Below are the code and all the weights of a small trained network. Each question names an input and a class and asks about switching units off, where a switched-off unit gives its printed mean instead of its output.

import numpy as np


def w(rows, s, z=0):
    codes = np.array(rows[::2]) - 128.0
    scale = np.full(codes.shape[1], s)
    scale[-1] = z or s
    return codes * scale


def f(y):
    return np.maximum(y, 0)


def log_softmax(a):
    a = a - a.max(-1, keepdims=True)
    return a - np.log(np.exp(a).sum(-1, keepdims=True))


def net(x, mask):
    res = np.array(x, float).reshape(1, 2) / 4 @ E
    y = f(res @ A[0][:, :-1].T + A[0][:, -1])
    res = res + np.where(mask, y, B[0][:, -1]) @ B[0][:, :-1]
    return log_softmax(res[-1] @ U[:, :-1].T + U[:, -1])


A, B = {}, {}
E = w([
[203,229,123,169,125,69,98,30],'x0',
[118,205,146,58,93,11,27,177],'x1',
],0.012)
A[0] = w([
[212,190,88,170,112,56,108,13,171],'n0',
[178,172,172,44,103,61,115,187,44],'n1',
[214,94,141,127,124,184,123,118,249],'n2',
[168,117,92,211,211,214,244,73,36],'n3',
[108,143,195,33,44,86,98,158,186],'n4',
[36,61,137,52,86,148,139,254,82],'n5',
],0.01,0.013)
B[0] = w([
[131,85,73,180,90,150,95,90,250],'n0',
[178,250,159,163,156,137,227,123,182],'n1',
[148,81,103,93,206,201,94,126,226],'n2',
[185,204,171,169,141,138,169,123,228],'n3',
[151,187,114,94,197,218,87,159,233],'n4',
[145,128,84,228,69,93,117,31,243],'n5',
],0.015,0.017)
U = w([
[192,213,184,150,194,155,198,147,95],'0',
[155,112,67,196,2,108,114,76,134],'1',
[137,52,93,51,226,201,68,178,254],'2',
[137,101,104,79,89,75,170,142,85],'3',
[53,112,196,136,84,125,146,199,81],'4',
],0.011,0.01)

Each question gives the input, the list of numbers given to net, and the class t.
The units are the neurons (one row each of A and B). Each row of codes is followed by its name. A weight is (code - 128) times the scale printed after its matrix; where a second scale follows, it is the last column's (A, B and U).
mask holds one flag per neuron, in row order. A switched-off neuron (its flag False) gives its mean, the last column of its row in B, instead of its output. The means were averaged over made-up inputs and are rounded, as every weight is.
A unit's drop is (log p(t) with every unit on - log p(t) with that unit switched off) / (log p(t) with every unit on - log p(t) with every unit switched off).
The circuit of an input: a set's keep is (log p(t) with only the set's units on - log p(t) with every unit switched off) / (log p(t) with every unit on - log p(t) with every unit switched off). Starting from all 6 units, units are removed one at a time, each time the one whose removal leaves the highest keep (on an exact tie, the one counted first), for as long as the keep stays at least 0.8.
circuit, biggest first: the units of the circuit, biggest drop first
unit that matters most: the unit with the biggest drop
top k neurons: the k neurons with the biggest drops, biggest first
drop when u is switched off: that unit's drop, to one decimal
input [-6,-5], class 1: top 3 neurons => (n5 n4 n1)
input [-3,1], class 2: unit that matters most => n0
input [4,-1], class 1: top 2 neurons => (n4 n0)
input [1,-3], class 2: top 3 neurons => (n5 n1 n2)
input [3,-2], class 2: circuit, biggest first => (n5 n1)
input [0,2], class 2: top 2 neurons => (n3 n5)
input [6,-3], class 1: top 2 neurons => (n0 n4)
input [5,8], class 0: top 2 neurons => (n1 n4)
input [-1,-3], class 2: top 3 neurons => (n1 n5 n2)
input [3,0], class 2: top 3 neurons => (n5 n3 n1)
input [6,7], class 0: top 2 neurons => (n1 n4)
input [-7,-8], class 0: top 2 neurons => (n3 n0)
input [0,3], class 2: top 2 neurons => (n3 n5)
input [-3,-1], class 2: top 2 neurons => (n0 n3)
input [4,8], class 0: unit that matters most => n1
input [-6,7], class 0: top 3 neurons => (n4 n1 n0)
input [4,-2], class 1: drop when n4 is switched off => 6.2
input [-8,-6], class 1: drop when n4 is switched off => 0.1
input [-7,4], class 1: drop when n5 is switched off => 5.5
input [6,-2], class 1: unit that matters most => n0
